Below are the code and all the weights of a small trained network. Each question names an input and a target symbol and asks about switching units off, where a switched-off unit gives its printed mean instead of its output.

import numpy as np


def w(rows, s, z=0):
    codes = np.array(rows[::2]) - 128.0
    scale = np.full(codes.shape[1], s)
    scale[-1] = z or s
    return codes * scale


def norm(h):
    return h / np.sqrt((h * h).mean(-1, keepdims=True) + 1e-5)


def f(y):
    return y / 2 * (1 + np.tanh(0.7978845608 * (y + 0.044715 * y**3)))


def softmax(a):
    e = np.exp(a - a.max(-1, keepdims=True))
    return e / e.sum(-1, keepdims=True)


def log_softmax(a):
    a = a - a.max(-1, keepdims=True)
    return a - np.log(np.exp(a).sum(-1, keepdims=True))


def net(x, mask):
    ids = ['ΞΠΣβελτω'.index(c) for c in x.split()]
    T = len(ids)
    res = E[ids] + P[:T]
    r = norm(res)
    for j in range(2):
        rows = slice(2 * j, 2 * j + 2)
        q, k, v = (r @ M[0][rows].T for M in (Q, K, V))
        z = softmax(np.where(np.tri(T) > 0, q @ k.T / 2**0.5, -1e9)) @ v
        o = O[0][rows]
        res = res + np.where(mask[j], z, o[:, -1]) @ o[:, :-1]
    y = f(norm(res) @ A[0][:, :-1].T + A[0][:, -1])
    res = res + np.where(mask[2:6], y, B[0][:, -1]) @ B[0][:, :-1]
    return log_softmax(norm(res)[-1] @ U[:, :-1].T + U[:, -1])


Q, K, V, O, A, B = {}, {}, {}, {}, {}, {}
E = w([
[190,54,140,94],'Ξ',
[146,32,92,143],'Π',
[96,153,6,163],'Σ',
[204,59,80,153],'β',
[58,58,89,126],'ε',
[249,102,140,122],'λ',
[18,191,136,88],'τ',
[199,55,138,100],'ω',
],0.017)
P = w([
[140,59,55,2],'0',
[126,50,61,28],'1',
[128,45,78,51],'2',
[124,40,98,69],'3',
[125,48,112,92],'4',
[127,48,129,108],'5',
[128,53,143,126],'6',
[127,51,158,144],'7',
[123,59,174,157],'8',
[113,62,188,173],'9',
[106,66,204,186],'10',
[101,72,220,203],'11',
[101,74,238,222],'12',
[69,92,248,228],'13',
],0.0073)
Q[0] = w([
[251,133,116,167],'head 0',
[15,241,127,46],'head 0',
[183,130,214,42],'head 1',
[151,241,95,133],'head 1',
],0.03)
K[0] = w([
[89,122,130,210],'head 0',
[139,116,46,5],'head 0',
[105,74,244,150],'head 1',
[133,97,114,24],'head 1',
],0.03)
V[0] = w([
[123,58,204,24],'head 0',
[192,169,121,112],'head 0',
[134,27,251,33],'head 1',
[158,161,238,95],'head 1',
],0.02)
O[0] = w([
[67,122,225,86,251],'head 0',
[203,102,184,177,121],'head 0',
[220,140,191,6,219],'head 1',
[127,89,141,67,39],'head 1',
],0.015)
A[0] = w([
[167,90,117,98,185],'neuron 0',
[126,2,181,183,42],'neuron 1',
[96,138,106,183,254],'neuron 2',
[124,16,122,79,111],'neuron 3',
],0.035,0.0078)
B[0] = w([
[89,174,116,134,252],'neuron 0',
[102,91,173,133,174],'neuron 1',
[2,100,78,32,205],'neuron 2',
[145,81,112,175,248],'neuron 3',
],0.057,0.015)
U = w([
[140,202,200,28,150],'Ξ',
[53,248,188,179,42],'Π',
[162,183,57,94,211],'Σ',
[160,184,105,188,222],'β',
[29,139,83,63,152],'ε',
[115,39,191,188,5],'λ',
[133,54,49,195,45],'τ',
[149,152,149,74,116],'ω',
],0.013,0.0031)

Each question gives the input, a string of symbols that net reads in full, and the target symbol t.
The units are the heads (2 rows each of Q, K, V and O) and the neurons (one row each of A and B). Each row of codes is followed by its name. A weight is (code - 128) times the scale printed after its matrix; where a second scale follows, it is the last column's (O, A, B and U).
mask holds one flag per unit, heads first, then neurons. A switched-off unit (its flag False) gives its mean, the last column of its rows in O or B, instead of its output. The means were averaged over made-up inputs and are rounded, as every weight is.
A unit's drop is (log p(t) with every unit on - log p(t) with that unit switched off) / (log p(t) with every unit on - log p(t) with every unit switched off).
The circuit of an input: a set's keep is (log p(t) with only the set's units on - log p(t) with every unit switched off) / (log p(t) with every unit on - log p(t) with every unit switched off). Starting from all 6 units, units are removed one at a time, each time the one whose removal leaves the highest keep (on an exact tie, the one counted first), for as long as the keep stays at least 0.8.
units of the circuit, in order: the units of the circuit, biggest drop first
top k neurons: the k neurons with the biggest drops, biggest first
which heads matter: for each layer, one digit per head in row order, 1 if its drop is at least 0.15 and else 0, layers parted by /
input λ λ β Ξ Ξ ε λ Ξ Π ε ε Ξ Π, target τ: top neuron -> [neuron 3]
input Π Ξ τ ε ε ε β Ξ λ, target Ξ: units of the circuit, in order -> [head 1; neuron 2]
input β Ξ Ξ, target Ξ: units of the circuit, in order -> [head 1; neuron 2]
input ω ε Ξ ω Π ε Π Ξ, target Π: units of the circuit, in order -> [head 1; neuron 0; neuron 2; neuron 1]
input Ξ Σ ε Ξ Ξ ε τ ε τ Ξ ε Ξ Π λ, target Π: which heads matter -> 11
input Π β Ξ ε τ λ λ, target λ: units of the circuit, in order -> [neuron 2; neuron 3; head 1]
input ε Ξ ω Ξ Ξ Ξ Ξ τ Ξ λ, target Ξ: units of the circuit, in order -> [neuron 2; head 1]
input λ β β β, target Π: units of the circuit, in order -> [head 0; neuron 2; head 1; neuron 3]
input ε ε ε, target λ: top 3 neurons -> [neuron 0; neuron 2; neuron 3]
input β Ξ Ξ Ξ ε ε Ξ Π λ, target Π: units of the circuit, in order -> [neuron 2; neuron 3]
input Ξ λ β λ β Ξ ω, target Ξ: top 3 neurons -> [neuron 2; neuron 0; neuron 1]
input λ Σ Ξ Ξ Ξ ω Ξ ε τ Ξ, target τ: units of the circuit, in order -> [neuron 3; neuron 2; head 0]
input τ ω ω β β ε Π λ Ξ Ξ ε ω τ Ξ, target τ: units of the circuit, in order -> [neuron 3; neuron 2; head 0; neuron 1]
input Ξ Ξ ω β Ξ λ Ξ Ξ Ξ τ Ξ Ξ Ξ Ξ, target Ξ: units of the circuit, in order -> [head 1]
input ω ε Π Ξ Ξ ε λ Σ λ, target Σ: which heads matter -> 10
input τ Ξ λ Ξ Σ Ξ ε Π β Ξ, target β: which heads matter -> 11
input ω Ξ ε ε Ξ Ξ λ Π Ξ, target Π: units of the circuit, in order -> [neuron 0; head 1; neuron 2; neuron 1]
input λ Ξ Ξ Ξ ε, target λ: which heads matter -> 10
input β ε Ξ ε Ξ Ξ Ξ Π τ ε β, target Π: which heads matter -> 10
input Π λ Ξ Ξ β Ξ ε τ β τ, target Ξ: top 2 neurons -> [neuron 3; neuron 2]
input β ε ε Ξ Π, target τ: top 2 neurons -> [neuron 2; neuron 3]
input λ Ξ λ ε Ξ ε λ Σ ω, target Σ: which heads matter -> 11
